Each row has a name. Each question is about the rows just above it. Places in a row count from 1.

[132 109 134 207 140 137 124 121 129] : pir
[132 109 134 207 130  82 130 131 127] : nof
[171 140 138 137 173 137 179 160 105] : zun
Where does [131 109 134 207 130  82 130 131 127] differ from nof, and what was there?  1, [132]
One entry of pir was changed: [132 108 134 207 140 137 124 121 129]. Where, and from what?  2, [109]

[188 100   5 112 186 146] = bis
[127 126 127 126 128 123] = lenar
[150  30  64  59 165 139] = sote
[156 142 117 107 115  85] = Ruf
[108 152 135  63  98 161] = difo
One entry of sote was changed: [150  30  64  59 166 139]. Where, and from what?  5, [165]
Changed Ruf: [156 142 118 107 115  85]. Place and old value:  3, [117]
Where does [126 126 127 126 128 123] differ from lenar, and what was there?  1, [127]
One entry of bis was changed: [188  99   5 112 186 146]. Where, and from what?  2, [100]

[111  81 114 153 156 155 173 144 218 154 143  94 178  49 153 148 130 136
 179 199 113 173 102 152 155 187  99 138 107 100 123  99  80 138 132 112
  87  56 154 117 151] = zete
[105  92 138 170 138 143 169 142 182 137  86 131 181  66 155 152 137 145
 140 189 127 173 136 136 170 160  99 134 141  93 113 143 112 171 151 142
 103  72 125 134 180] = degub
[126 150 121 126 106 111  95 131  65 132 120 136  92 179 127 126 139 146
  94  85 133 173 145 140 120  98 135  97 142 129 123 140 146 111 147 133
 141 154 118 110 112] = Ruzom
[121 112 147 161 138 124 152 110 147 122 133 120 138 110 153 114 120 114
 162 130 111 173 122 123 139 139 127 136 128 123 142 141 121 140 114 117
 117 123 124 109 141] = sil
[ 85 119 130 173 129 143 175 123 145 160  95 142 177 101 146 109 148 112
 143 192 117 173 136 169 158 154 131  94 140  91 110 144 110 162 149 155
 105  99 145 131 164] = Bom
[128 151 134 132 109 113 110 117  59 115 135 155  99 171  98  93 132 124
 105  75 135 173 154 101 120 101 148 133 139 158 129 136 171 121 130 132
 163 158 112 121 105] = Topan
[145 178  90  87 143 115 120 134  51 114 127 136  74 212 122 125 102 161
  90  59 177 173 141  90  80  64 136 139 148 189 161 146 182  89 135 124
 149 207  88 145  99] = nerav
[124  83 147 156 139 153 173 117 196 152 116 107 183  40 138 142 159 103
 179 201  89 173 131 150 150 189 112 125 119  65 116 111  78 160 128 149
  91  62 144 120 139] = Koga
Changed nerav: [145 178  90  87 143 115 120 134  51 114 127 136  74 212 122 125 102 161
  90  59 177 173 141  90  81  64 136 139 148 189 161 146 182  89 135 124
 149 207  88 145  99]. Place and old value:  25, [80]
One entry of Bom was changed: [ 85 119 130 174 129 143 175 123 145 160  95 142 177 101 146 109 148 112
 143 192 117 173 136 169 158 154 131  94 140  91 110 144 110 162 149 155
 105  99 145 131 164]. Where, and from what?  4, [173]
Changed nerav: [145 178  90  87 143 115 120 134  52 114 127 136  74 212 122 125 102 161
  90  59 177 173 141  90  80  64 136 139 148 189 161 146 182  89 135 124
 149 207  88 145  99]. Place and old value:  9, [51]
Where does [121 112 147 161 138 124 152 110 147 122 133 120 138 110 153 114 120 114
 162 130 111 173 122 123 139 139 127 136 128 123 142 141 121 140 114 117
 117 123 124 109 142] differ from sil, and what was there?  41, [141]

[127 142  40 134 178 107 163  89 144 143 103  59]  ger
[110 102 163  79  81 126  88 138 138 131  67  54]  vode
[ 82  87 132  20  93 126 143 190 111  94  46  66]  vuke
[147 158  42 167 182 117 155 149 117 118 189 218]  guva
[134 152  68 175 183 119 171 134 106 111 194 216]  pereb
[127 142  40 134 178 107 163 160 102 107 166 212]  nelek
[ 82 106 132  20  93 126 143 190 111  94  46  66]  kig
One entry of ger was changed: [127 142  40 134 178 107 162  89 144 143 103  59]. Where, and from what?  7, [163]
One entry of nelek was changed: [127 142  40 134 178 107 163 160 102 107 166 211]. Where, and from what?  12, [212]

